Here are made-up things, facts about them, and rows of numbers that follow some of those facts. Name the thing behind each unnamed row.

Some facts about the things:
baflor Ω a; bavek Ω d; beflek Ω a; bemotok Ω c; binek Ω e; bisok Ω a
bonu Ω c; braklebrer Ω a; brimon Ω b; brofiver Ω a; bropla Ω e; bruvol Ω b
buklur Ω a; bunar Ω d; daskis Ω b; dizufi Ω a; drabron Ω d; driple Ω d
drona Ω d; faklim Ω c; fesken Ω a; flapla Ω d; fledrus Ω b; fletrir Ω e
flivozun Ω b; flobe Ω a; flobrin Ω d; flofim Ω c; fluri Ω a; foflar Ω d
fomitrek Ω c; fuske Ω d; gadril Ω a; ganir Ω b; gimik Ω a; ginun Ω a
grafu Ω b; gragras Ω a; gratem Ω a; grera Ω d; gretre Ω c; greziskur Ω e
grostu Ω a; gruker Ω b; gustuk Ω e; gutik Ω e; kadaska Ω a; kema Ω a
kezon Ω a; kivem Ω b; klabri Ω b; klomizim Ω a; kufak Ω b; lazevi Ω a
lemil Ω a; litrozen Ω b; loklar Ω a; lovor Ω c; ludri Ω b; lugremir Ω a
lugrul Ω e; metenu Ω e; miklel Ω b; miklis Ω c; nabror Ω c; navas Ω c
nerosum Ω b; niru Ω b; nudron Ω b; plabri Ω b; plaril Ω a; plefli Ω d
pleromek Ω c; plobu Ω c; plubrim Ω a; putil Ω a; razifa Ω d; rekle Ω a
replal Ω c; rivu Ω d; rutre Ω c; sivipus Ω a; skadrol Ω e; skedemem Ω a
skedru Ω a; skemik Ω e; skezik Ω b; skiflefan Ω c; skigur Ω b; skiplo Ω c
skipuni Ω a; skotul Ω b; skulik Ω c; sona Ω e; stabezen Ω d; steforak Ω a
stekor Ω e; stetre Ω b; stisan Ω b; stobrisi Ω e; stofim Ω a; studrak Ω b
stuvem Ω b; subro Ω a; tanul Ω a; tedrul Ω e; tera Ω a; traber Ω d
trafi Ω a; trakazos Ω a; trebran Ω a; truplek Ω c; vagrun Ω a; vetrik Ω c
vimam Ω d; volak Ω a; vuklas Ω c; zenak Ω b; zepli Ω b; zigu Ω d
zoflor Ω b; zolun Ω d; zudras Ω d; zuklok Ω e; baflor Λ brofiver; bavek Λ plaril
binek Λ kezon; bonu Λ drufori; braklebrer Λ skesen; breplam Λ truplivok; brimon Λ besu; brofiver Λ skulik
brogu Λ stekor; bropla Λ vetim; dizufi Λ fopam; dreklol Λ skemik; drezufel Λ skegrik; driple Λ lemil
drufori Λ skigur; fatrun Λ kidrum; fesken Λ skedru; fletrir Λ tedrul; flobrin Λ fesken; flofim Λ brimon
fluri Λ vuklas; foflar Λ fuske; fomitrek Λ lugremir; fopam Λ stobrisi; fuske Λ lazevi; gadril Λ daskis
ganir Λ gustuk; ginun Λ zigu; gretre Λ razifa; gruker Λ baflor; gustuk Λ bemotok; gutik Λ gretre
kadaska Λ skipuni; kema Λ skedemem; kezon Λ miklis; klabri Λ gestun; klistir Λ zenak; klomizim Λ stabezen
kufak Λ lubro; lazevi Λ beflek; lemil Λ dizufi; libem Λ flivozun; lovor Λ bropla; lubro Λ binek
ludri Λ kibu; lugremir Λ nudron; metenu Λ putil; navas Λ gutik; nerosum Λ grostu; petur Λ fluri
plaril Λ studrak; plefli Λ navas; pleromek Λ dreklol; plobu Λ trafi; plufla Λ gadril; rali Λ plobu
replal Λ plufla; rivu Λ fledrus; skadrol Λ ludri; skedru Λ rutre; skemik Λ flobe; skesen Λ trebran
skezik Λ skiflefan; skiflefan Λ gruker; skiplo Λ gratem; skipuni Λ zoflor; skotul Λ metenu; skulik Λ vimam
stabezen Λ stetre; stetre Λ fatrun; stobrisi Λ rivu; stofim Λ ganir; studrak Λ zepli; subro Λ ginun
tanul Λ steforak; traber Λ vagrun; trafi Λ tera; tufibrir Λ nabror; vagrun Λ bruvol; vetrik Λ zuklok
vimam Λ subro; vuklas Λ braklebrer; zaka Λ flofim; zepli Λ stisan; zolun Λ pleromek; zudras Λ lovor
zuklok Λ skadrol; baflor φ kibu; bisok φ beflek; bonu φ niru; bropla φ lubro; drabron φ niru
drona φ putil; fledrus φ drufori; fletrir φ tedrul; flobrin φ stisan; flofim φ rutre; fuske φ volak
gadril φ klistir; ganir φ zadre; gimik φ bunar; kezon φ stisan; klabri φ fesken; kufak φ rali
lazevi φ klistir; loklar φ trafi; lovor φ brogu; metenu φ lugrul; miklel φ skadrol; nabror φ dreklol
nerosum φ bisok; nudron φ beflek; plabri φ nerosum; plefli φ diskel; plobu φ skadrol; plubrim φ libem
putil φ rali; rivu φ skipuni; skadrol φ tatrer; skedru φ drezufel; skemik φ lugrul; skezik φ zaka
skiflefan φ diskel; skiplo φ bisok; skipuni φ plurer; sona φ libem; stabezen φ plurer; steforak φ vetim
stetre φ vetim; stofim φ volak; traber φ fopam; trakazos φ skegrik; trebran φ rutre; vetrik φ volak
volak φ lubro; zoflor φ nabror; zolun φ fatrun; zuklok φ bisok; bavek ε lugremir; bemotok ε nudron
besu ε gadril; binek ε zepli; bisok ε driple; braklebrer ε kadaska; breplam ε greziskur; brimon ε miklis
bropla ε binek; bruvol ε skigur; buklur ε plefli; daskis ε litrozen; diskel ε lemil; dizufi ε flapla
drabron ε ginun; dreklol ε razifa; drezufel ε tatrer; driple ε navas; faklim ε kidrum; fatrun ε truplek
flapla ε miklel; fletrir ε kibu; flivozun ε truplivok; flobrin ε baflor; foflar ε gustuk; fomitrek ε libem
fopam ε stuvem; fuske ε brofiver; ganir ε gragras; ginun ε gimik; grafu ε skadrol; gragras ε drezufel
gretre ε flobrin; greziskur ε skiflefan; grostu ε gruker; gruker ε zadre; gustuk ε tanul; kadaska ε klomizim
kema ε lovor; klomizim ε plaril; kufak ε daskis; lazevi ε kufak; lemil ε besu; libem ε zolun
loklar ε volak; lubro ε bropla; lugremir ε petur; metenu ε tedrul; miklel ε skotul; miklis ε drufori
nabror ε subro; navas ε dreklol; niru ε skesen; nudron ε plurer; petur ε ludri; plabri ε plufla
plubrim ε grafu; plufla ε flivozun; putil ε stetre; rekle ε stisan; rutre ε bunar; skadrol ε klabri
skedemem ε bisok; skemik ε zuklok; skesen ε trafi; skigur ε dizufi; sona ε vuklas; steforak ε plubrim
stetre ε rutre; stobrisi ε sivipus; stofim ε brogu; studrak ε ganir; stuvem ε sona; subro ε studrak
tanul ε gratem; tatrer ε zenak; trafi ε diskel; trakazos ε braklebrer; truplek ε tera; truplivok ε pleromek
vagrun ε foflar; vetrik ε skezik; vimam ε gutik; vuklas ε gestun; zadre ε flobe; zaka ε skemik
zepli ε zigu; zigu ε rali; zoflor ε trebran; zolun ε niru; zudras ε skulik; zuklok ε skedemem

Named rows:
[ -2  10   3  -4  -4  -2  11 -16  -2 -22   2   9  -5  -1   2   4   8   9
  -5  -1   3   0  -1   4 -11   2]: sivipus
[-20   2  -6  -8 -13  12  -7   5   3 -13  -7  -8  17  -2 -22  15   2 -28
   6  -3  -1 -13   8  -9   5  18]: klabri
[  0  14   2  -2  -7   4   7 -12   3 -20   0  10  -5  -2   2   5   8  12
  -5   2   8   9   1   2 -14   0]: brogu
[ 10  -8   4  10 -10 -10  -4  -8  -8  16   4   4 -19  -3  14 -12 -13   5
 -10  -9  -3  -5  -5   6 -10  -9]: lemil
[ 13  -8   1   2   7 -20  -8 -28   3  18   0  20  -2   5   1 -13  -2  18
  -4   0   0  13 -14  12  14   4]: gragras
[ -5   5   7  40  52   2  20  12   4  39  31 -20   2  26 -32  26  -2  10
 -21  14  12 -21  28 -46  10  33]: bisok
[ -1  -8   1   3   6  11 -11   7   5  18  19  -5   4 -12   0 -11  -6 -27
   3   1  -7   4  -1 -12  18   1]: lazevi
[ 4  7  6 -8 15 -2  8  1 -1  0 -3  1 -9  4 21  6 -2 21  7 -8 -1 -3 -5 11
 -7  2]: vimam
[ 5 12 10 -9 13  0 10  8  5 -3 -3 -5 -8  3 19  4  3 24 13 -4 -5 -8 -8  7
 -4 -6]: flapla
[ 11   9   5   2   2   3   7  -5  -3  -5   1   4  -8   5  13   1   4  17
   0 -11   3  -6  -5   5   1   0]: rekle
[  9 -14 -15  21  -5  19 -15  13  -9   9   8  -5  14   1 -18  -9   1 -32
 -11   2   1   2   6 -16  29  -8]: skemik
[  0  13   2  -2  -8   2   8 -12   2 -20   0   9  -6  -1   2   5   9  13
  -5   2   8   9   1   3 -15   0]: kidrum
[  9   2   2 -12  21  -7   9  13  -4   5 -10  -2   0   1  23  12   2  21
   6   2   2   2   1  16  -9  -5]: miklis
[ 12  -8 -13   9 -15  24 -21  11  -1   9   8  -3  18 -15 -16  -5   7 -41
  -6   3  -5  -4   0 -14  30 -13]: skadrol
[ 11   9   5   2   2   3   7  -4  -3  -6   0   4  -8   5  13   1   4  17
   0 -11   3  -6  -5   5   1   0]: buklur
[-14  -7 -10   2 -15 -17  -7 -17  -1 -12 -19   3  -2  10 -25  -5 -11   4
  -2   6 -11  -8  -3   4 -12  -6]: kivem
[-18   3   5 -17  13  10   4   6   6  -5  14  -3  10 -15   4  12   1 -25
   7   4   0   5  10  -7  -3  18]: traber
[ -9  31 -27 -13   7  23   5  36  -9  24  10   5  15 -28   7  -2  25 -25
  -7 -39 -15  12 -30 -24  13  21]: putil
[  3 -16  27  -5   3  37 -18 -23  16 -33  27  -3   9 -11   6  23 -15 -43
  16  26  13 -13  37   5  18   1]: skipuni

Rows to name:
No name comes twice in this set of rows, the named rows included.
[-10 -10  20 -16  15  22  -8  -9  14 -19  20  -5   9 -13   9  21 -13 -33
  17  20   6  -4  27   4   5   9] -> stabezen
[ 13  14   9   0  -1   4   9   2   3  -8   0  -3  -8   4  12  -1  11  20
   6  -8  -1 -10 -10   2   4  -8] -> dizufi
[ -7 -14   6  -4   8   2 -11  14   0  33  15  -8  -4 -18  15  -4 -19 -28
   3  -3  -6   0   4  -5  -2   7] -> zolun
[  1  -3   1 -19  26  13  -2  26   3  18   5  -7  18 -16  17  17   2 -21
  11   3   3   8   8   2  11  11] -> nabror
[-17   4 -28  -3  -6   6 -15  27  -3  28  -9  -6  13  -8 -19  -9  -1 -25
   0 -21 -22  -3 -22 -18  13   9] -> kufak
[-13 -22  15 -14  -1 -12  16  45  -6  13   0 -25  17   3  21 -15   9 -22
  22  -5  21  23  17   1  10  21] -> vetrik
[ -2  12   9   6   5 -13  17 -18   2  -8   6   3  -6   6 -11  12  10  18
 -12   8   5  -8   5  -7 -14   7] -> beflek
[ 11  -6   1   5   6 -15  -5 -19   2  13   1  13  -6   4   3 -14  -4  15
  -3   0  -3   8 -12   8   8  -3] -> subro
[-18   4   4 -18  13  13   2   6   6  -6  15  -2  11 -18   4  13   1 -28
   8   4  -1   6   9  -7  -1  17] -> plefli
[ 15   3  -5   8 -17  24  -7  18  -4   1   3  -9  20  -5 -11   6  20 -27
  -3  -7   9 -12   4 -13  29   1] -> sona
[ -7   6  -6  -8  -7  27 -15  21   6   1  -7 -14  16  -2 -10  14   1 -26
  16 -12  -7 -22  -1  -9  21  10] -> miklel

The same things again, as new rows of numbers:
Some things and their rows:
[-32  -7 -13 -17 -28  34  35 -27 -11  27   1  37   9  10 -58  21  32  50
 -10 -15 -24 -22  -8 -11   3 -33]: vetrik
[ -6  31   1  10  23  -9 -21   9   4  -6  -2  14   2   8   8  12 -37   8
  20  18   7  -2  -1  -4   7   2]: bruvol
[ 16  -1   2  -5   8  -3   8   3  -8   3   7   8 -11 -16  16   4   1  -1
  -3  -3 -15  -1 -17 -11 -21   3]: plubrim
[ -6  -3  -7  11  -8  -1  -8  -6 -10 -16  -2  -5 -13  19  -2 -18  -5  -8
  -4  -1   5  -5   4   8   1  -9]: klomizim
[ -9  11  -5   8  22  -6 -21   9   6  -3  -7   1  -2  24  -6   2 -25   5
   8  10   7  -4  -2   3   6  -2]: kivem
[-2  6  0  6 -1  3 -9  2  3 -1 -4 -3  9  2 -5 -5 -3 -6  1 10  7 -1 13  7
 10  3]: tufibrir
[ -4   0  -5   2  -6   3 -12   6  13   2 -16 -21  -1 -13   3 -11  24  -6
   6   0   9   9  -4  24  -2  -1]: kidrum
[ -3  -3   0  -9 -13   1 -11   1  -1  -3  -9  -5  -7  -1  15 -19   7  -2
   6  -6   4   7  -5  14  14  -6]: tanul
[ 14 -32 -10   6  33  -5 -17  25  11 -15  28  13  -4  25 -17  41 -27 -20
 -23  26 -12  -6 -14 -12   4   5]: kufak
[ 11  -6   6  -1 -11 -10   9   3  -9  13 -15 -17   6 -14   2 -10  22 -22
   1  -5  -4  11  13  15   0  13]: bunar
[ -2   2   3   9  21 -14 -14  12   7   6  -2  -8   4  45 -28   0 -13   0
   3   7   6  -2   3  -1   7   6]: zenak
[-2  4  1  6  5  5 -3  4  3 -3  1 -4  8 12 -9 -2 -3  1  0 12  4  1 18  7
 13  7]: skesen
[ 12   2   5   1   5 -10  12  -1  -9  -1   5   7 -10  -4  -2  10   2   4
 -15  -6 -14  -2 -10  -7 -22   1]: kezon
[ -5   2  -4  -9 -13   3  -8   0  -2  -6  -3  12   5   3  18  -3  -4   4
   8  -6   0   9   3   7  29 -10]: buklur
[ 12 -12   5   0   6  -8  14   8 -11   9  11  -6  -8  -1  -5   6  11  -5
  -9  -9 -12   1 -10  -7 -23  11]: baflor
[ 19   1   4 -16  -3   2  17   2  -3  12   2   7  10 -27  10   5  14 -10
  -1  -8 -16   9   1  -4 -11   7]: zolun
[ 13  -4  10   7   8  -6  -8   7   2  18   2 -18   5  -5   0   3   7  -9
   8  13   3   5  18   8   8  20]: brogu
[  2  -8  -5  -5   0   7   7   1  -4  -5  10  10  -6  10   2  -4   2   3
 -15  -9 -11  -2 -12  -8 -12  -7]: skedru
[ -4  15 -15   2  34   4  -1   6   5 -11  19  21  10  21  -5  19 -36  11
  -5   1  11  -7 -21 -25 -13  -3]: plabri

Name these rows:
No name comes twice in this set of rows, the named rows included.
[-10   0  -9  16  17   2 -29   7   8 -14  -5 -14 -10  32 -10 -15 -16   1
  -3   9   9  -8 -10   8 -15  -6] -> stisan
[ 16 -12  16 -12   8  -4   0  -4  13  -9  19   0 -25 -25  24  12   3  -3
 -22   3 -27  -9 -21 -23 -41   5] -> skadrol
[ 29 -62 -14  -5   1 -10  -9  36   7 -33  26  27 -13 -39   7  63   1 -53
 -28  26 -29  14 -15   4  16  -7] -> putil
[ -3  38  24   4   5   6   5 -29  23   8 -14 -16  -2  15  -4 -41  -6  26
  -4  -7   2 -12   0 -17 -42  11] -> plurer
[ 15  23  15  -9  -1   9  22 -12   1  14   1   5   3 -16   8  -7  19  16
 -15 -19 -19   2  -1 -14 -40   4] -> rivu

Now the same things, written a new way:
Some things and their rows:
[ -3   3  -8   9   9   5  -3   9  -3  -6  -5  -4  -8  -8   8  -3   3   6
   5   2   3   1   4   0  -2  -8  -6  -6 -19   5]: vetim
[  5   5 -16  -2  11   2 -19  12  -9   6  -2  -4   4  -1   9   7   9  16
  -5  -4  11  -1  -1   0   7 -19 -18  -6  -9   9]: litrozen
[  5  -6 -10   1   8   5 -18  19  -3   5  -7   4   3  -5  11   7  10  16
   0   0   4   7  -1   5   4 -22 -14   3 -12   6]: ludri
[ 14   7  -1  -3  -9  -1   1  -4  -3  15   1  -7   9   8   5  11  10  12
  11   5  22  17 -13   3   8  -8 -12   5 -18  12]: fledrus
[  6  -7 -17   7   4   0  -6   8  -3  -5  -9   5  -1  -1  23   6   4   7
  -1   3   4   6   1  -5  -7  -6  -4  -8  -2   3]: gutik
[ 20   9   2  -1 -15   9  18   3  -3  20 -11   7  -4  -8  -4   5  10   5
  11   7  11  19 -12  12  13 -13   0  10 -24  10]: plabri
[ 39  11 -22 -10 -34   6  32  -2 -16  23   3   0 -10 -21 -12  18  15   5
   4  -9  47  13 -10   4  30 -15  12   0   0  16]: nerosum
[-18  13 -27  -5  11   3 -13  -6  11  -1  16   4 -16  -6  26  11   5 -19
   6   3   8   8  13 -11  -6   8   5 -13   5   0]: lemil
[ -5  11 -15   1  16  -5   1   2 -27  -7  -1   5  -9   2  -1  -5 -13   8
  18  -1   2  20  -9 -14  -9 -19  -1   9 -11  -3]: lubro
[ -3  -1 -20   6   4 -10   6  -3   0  -3   1   4 -14  -3   8   2  -1  -4
  -2   2  -7  11  -6 -12 -17   5   7 -12 -12   1]: kema
[ -4   1 -17   7   6  -7   5  -2   2  -3  -2   5 -15  -5   6   2  -1  -2
  -3   2  -8  10  -5 -10 -15   4   9 -13 -14  -1]: rekle
[  2  16   5  17 -11  -1  34   2   7   2  -3 -24   3 -10  -1 -10  -5  -2
  22   3  12  13  -4   4 -14   7 -14   8 -20  25]: nabror
[ -3  -7 -14   7   8   6  -9  13  -5  -7  -7  -5  -7  -9  15   0   3   7
   7  -2   6   0   6  -3   0 -10  -5  -6 -12   6]: brogu
[  4  14  -7  -2   9   4  -9   9  -9   8  -7   9  -4  -4  -3   1  10  14
  -4  -1  -3   3  -8   4   2 -18 -16   1 -24   0]: bruvol
[  0  18  -8   6   7  -2  25 -16 -27   2  -2  -2   0  15   2  -6 -20   3
  34   9  19  34  -9 -11   2 -10   1  12 -11  12]: fuske
[  1   5   0   9  -9  16  12  -7   2  -1  -7 -22  -1   2  13 -11  -2  -4
  21   4  14   2   2   6   5   4  -2  -8 -28  20]: plobu
[ -7  17  -3  -3  -5  19   5  -6  11   6   4   3  -8  -5  21   6   5 -16
  29  10  19  19   7   7   6   3  -3   7 -14   6]: zolun
[ -7  -7 -16  25  -4 -15  -4  10   1  -3   7   1  -9  -4   5  -4  -4  -2
  -7  27  -2   8  21 -23   3   4  11 -20 -14  -7]: skedemem
[  2 -12  -7   8  -9  -7  20 -15   7   5  -3  -4  -8   6  15   3  -2  -5
  12   8   9  20  -6  -6  -5  11  13 -10 -14  15]: skedru

Which thing is each row?
No name comes twice in this set of rows, the named rows included.
[ -6 -14 -11  -1  -6   6   5 -14  21   6   4  -2  -7   4  35  10   5 -19
  21  11  17  25   9  -1   2  14  14  -5   0  14] -> gadril
[ 10   9  -2  21 -19  -5  12  -6   0   6  -2  -3   5   8  10   0   1   2
   8  30  16  10  13 -10  13   7   0 -11 -20   2] -> skemik
[ 31   4 -15  20 -41   2  35   5  -8  13  -2   8  -7 -18  -2   6   2  -3
   3  25  30  15  15 -10  28  -1  21 -11  -7   1] -> zuklok
[ 21  15 -13  -2 -13   5  14  -4 -13  17  -2  -4  -1  -4  -3   9   9   9
   5  -2  31   8  -6   4  21 -12  -3   0 -11  17] -> nudron
[ 20  12 -20   2 -26  15  32  -3 -15   3  -2 -13 -15 -22  -3  -3   0  -7
  17 -10  34   5   1  -2  19  -5  19 -11  -6  19] -> skiplo
[ 31  -1 -34  17 -50  -8  46   0 -10  15   8   0 -24 -28 -14   8   2 -14
  -2  15  42  15  18 -21  38   4  48 -24   4   7] -> bisok
[ 11 -16 -25   0 -13 -14  11   5   0  -1   5   6 -18 -16   4  12   4  -5
   0  -5   6  18  -9 -14 -11  -1  23 -12   4  -1] -> beflek
[-18  12 -24 -10   5  -2 -16  -6  15   0  20   4 -12  -4  26  16   8 -21
   8   1  11  14   4 -13 -12  11   6  -7   7  -7] -> trafi
[ -6   7 -12  12  11  -4  34 -21 -17   7  -9  10 -11  15  11 -10 -27  -5
  25  16   3  41  -2 -13  -1  -4  17   5  -6  16] -> stofim
[ -8  25 -10 -13   8  12 -26  10  10  11  12   8  -1  -8  15  14  19  -4
  10   6  11  13   3   6   5 -12 -19  11  -8  -7] -> niru
[ 11   4 -11   5   5   4  19 -15 -21   3 -15   8  -1  16  17  -1 -12   5
  20  10  11  26  -5  -4   4  -8   6   3  -8  13] -> bropla

The same things again, as new rows of numbers:
Named rows:
[-25  -1  14  -2  -3  -3   8   6   1  -9  -4 -20  -9]: nabror
[  3  16  10 -11 -22  13  -1   8  13  -3 -18 -15 -25]: zolun
[  0  14   9  -9 -23  14  -3  10  13  -2 -23 -13 -22]: traber
[ -9   4 -13 -20 -32  -1   1   7  23  -6  -4   4 -20]: metenu
[-24  -3   8  -6 -22  -3  -5  10  14  -7   0  -7 -25]: steforak
[-19  -2 -20   0  -7  13   4  10  29  19   7  17   0]: petur
[-17   1 -17   1  -6   4  -8   9  27  20   8  18   1]: plufla
[  1  12   5  -5 -13  14   3   6   4  -3 -25 -12  -6]: driple
[-16  -4 -23   3   4   4   6   5  17  21   6  16  17]: zadre
[ -5 -14   4  17 -13  12  -5   8  -4   3  -2   2 -13]: tera
[-11  -1  11  23  -4   2  -5  21  -3   3 -14 -15 -13]: skulik
[-15  -2 -19  -2  -6   6   1   7  29  19  12  12  -2]: besu
[-17  -5   5   8  -8   2   3  13   0  -8  -9 -13 -11]: gruker
[-13  -6  -3   5  -7   0   4   8   6  -3   0 -13 -11]: subro
[-26  -6   1   0 -13   3   1  10   3  -8 -10   2  -6]: kema
[-14  -4 -21   3   3   4   5   3  20  21  10  15  17]: skegrik
[ -9  -5 -10 -16 -24  11  -1  -6   8  -4  -6  16  -3]: stobrisi
[-13  -4   4   7  -6   0   4   9   1  -7  -5 -19 -13]: studrak
[ 12  -5 -28   6  -7   6   9   0   3   7  -6   1   9]: tedrul

Rows to name:
No name comes twice in this set of rows, the named rows included.
[ -5   2 -14 -10 -34   4  -4  14  19   4  -7   8 -20] -> skemik
[ -5 -14   9  12 -21  13  -8  10   3   6   2   1 -31] -> gimik
[ -9  -6 -20  13   1  11  -2   7  12  29   4  22  14] -> drufori
[-22 -10 -11  -6   2   7  -4  -5  16  17   8  25  22] -> fatrun
[-20  -1 -17  -6   4  -1  -5  -1  20  18  12  15  20] -> fopam
[ -8  20   8 -10 -14   4  -8   6   5  -7 -29  -9  -1] -> zudras
[-29 -19 -47  -4  66  14 -27 -28  27  -3 -32  26  -7] -> lubro
[ -6 -15   1  14 -12  16   4   6  -1   3  -1  -1 -15] -> sivipus
[ -9  13   7 -13 -15  14   8   3   5  -8 -24  -9  -2] -> bavek
[ -7  -2 -18  12  -4   8  -8  12  26  26  11  14  -3] -> gestun
[  3  -4 -23  -1  -5  -1   8  -5  -2   4  -9   6  19] -> lugrul
[ -9 -10  -6   5 -20  12  18  20  14   3   2 -14 -35] -> trebran

